Here is a tiny trained network, its code and every weight. The questions are about switching its units off for an input and a target symbol, where a switched-off unit gives its printed mean instead of its output.

import numpy as np


def w(rows, s, z=0):
    codes = np.array(rows[::2]) - 128.0
    scale = np.full(codes.shape[1], s)
    scale[-1] = z or s
    return codes * scale


def f(y):
    return np.maximum(y, 0)


def softmax(a):
    e = np.exp(a - a.max(-1, keepdims=True))
    return e / e.sum(-1, keepdims=True)


def log_softmax(a):
    a = a - a.max(-1, keepdims=True)
    return a - np.log(np.exp(a).sum(-1, keepdims=True))


def net(x, mask):
    ids = ['αβεηθλσ'.index(c) for c in x.split()]
    T = len(ids)
    res = E[ids] + P[:T]
    r = res
    for j in range(2):
        rows = slice(3 * j, 3 * j + 3)
        q, k, v = (r @ M[0][rows].T for M in (Q, K, V))
        z = softmax(np.where(np.tri(T) > 0, q @ k.T / 3**0.5, -1e9)) @ v
        o = O[0][rows]
        res = res + np.where(mask[j], z, o[:, -1]) @ o[:, :-1]
    y = f(res @ A[0][:, :-1].T + A[0][:, -1])
    res = res + np.where(mask[2:6], y, B[0][:, -1]) @ B[0][:, :-1]
    return log_softmax(res[-1] @ U[:, :-1].T + U[:, -1])


Q, K, V, O, A, B = {}, {}, {}, {}, {}, {}
E = w([
[16,68,170],'α',
[213,253,41],'β',
[170,152,15],'ε',
[56,73,124],'η',
[16,11,128],'θ',
[83,58,64],'λ',
[70,142,140],'σ',
],0.0052)
P = w([
[115,128,119],'0',
[221,91,204],'1',
[85,248,216],'2',
[126,171,77],'3',
[241,152,234],'4',
[128,170,61],'5',
[249,33,128],'6',
[74,151,58],'7',
[107,43,50],'8',
],0.014)
Q[0] = w([
[159,106,111],'head 0',
[161,47,58],'head 0',
[251,76,187],'head 0',
[169,128,146],'head 1',
[147,110,154],'head 1',
[110,146,194],'head 1',
],0.021)
K[0] = w([
[170,116,145],'head 0',
[215,74,181],'head 0',
[148,181,250],'head 0',
[142,100,156],'head 1',
[154,124,145],'head 1',
[133,181,199],'head 1',
],0.021)
V[0] = w([
[114,76,108],'head 0',
[192,240,124],'head 0',
[113,140,250],'head 0',
[129,123,127],'head 1',
[157,144,162],'head 1',
[209,85,211],'head 1',
],0.021)
O[0] = w([
[186,120,95,104],'head 0',
[24,75,190,253],'head 0',
[103,252,184,68],'head 0',
[128,132,130,129],'head 1',
[135,68,89,123],'head 1',
[224,78,27,116],'head 1',
],0.02,0.0038)
A[0] = w([
[168,158,159,55],'neuron 0',
[53,169,3,161],'neuron 1',
[94,141,153,90],'neuron 2',
[171,104,144,1],'neuron 3',
],0.022,0.0093)
B[0] = w([
[156,46,236,195],'neuron 0',
[41,91,78,170],'neuron 1',
[175,203,58,248],'neuron 2',
[2,167,150,165],'neuron 3',
],0.015,0.013)
U = w([
[25,210,146,111],'α',
[41,209,254,2],'β',
[248,153,12,186],'ε',
[114,185,174,118],'η',
[143,251,139,115],'θ',
[41,123,159,170],'λ',
[194,144,126,135],'σ',
],0.0078,0.0069)

Each question gives the input, a string of symbols that net reads in full, and the target symbol t.
The units are the heads (3 rows each of Q, K, V and O) and the neurons (one row each of A and B). Each row of codes is followed by its name. A weight is (code - 128) times the scale printed after its matrix; where a second scale follows, it is the last column's (O, A, B and U).
mask holds one flag per unit, heads first, then neurons. A switched-off unit (its flag False) gives its mean, the last column of its rows in O or B, instead of its output. The means were averaged over made-up inputs and are rounded, as every weight is.
A unit's drop is (log p(t) with every unit on - log p(t) with that unit switched off) / (log p(t) with every unit on - log p(t) with every unit switched off).
unit that matters most: the unit with the biggest drop
top k neurons: the k neurons with the biggest drops, biggest first
which heads matter: for each layer, one digit per head in row order, 1 if its drop is at least 0.15 and else 0, layers parted by /
input λ λ λ ε β, target ε: which heads matter	11
input θ ε λ, target σ: unit that matters most	head 0
input λ λ σ, target ε: which heads matter	10
input ε ε ε β β, target λ: which heads matter	01
input ε ε α, target λ: which heads matter	10
input ε η θ β λ, target σ: which heads matter	11
input ε ε σ η β, target θ: top 3 neurons	neuron 2; neuron 3; neuron 1
input β σ ε β ε σ ε, target λ: which heads matter	01
input η σ ε ε ε λ σ α β, target θ: which heads matter	01
input θ σ ε, target σ: which heads matter	10
input θ θ β θ ε β β β η, target α: which heads matter	11
input ε ε ε σ θ α ε, target σ: top 3 neurons	neuron 0; neuron 2; neuron 3
input λ θ ε ε η β β σ θ, target α: top 2 neurons	neuron 2; neuron 0
input λ ε σ θ β η α ε σ, target β: unit that matters most	head 1
input ε ε ε, target λ: which heads matter	10
input λ σ λ σ ε α σ ε θ, target θ: which heads matter	01
input λ λ η, target ε: which heads matter	10
input α λ θ λ θ α α, target σ: top 3 neurons	neuron 0; neuron 2; neuron 3
input θ η σ, target σ: top 2 neurons	neuron 0; neuron 2
input λ θ ε, target ε: top neuron	neuron 3
input θ α β, target σ: top 3 neurons	neuron 0; neuron 2; neuron 3
input β η α α θ σ θ, target σ: top 3 neurons	neuron 0; neuron 2; neuron 3
input α λ λ ε β ε λ θ α, target ε: top 2 neurons	neuron 0; neuron 3
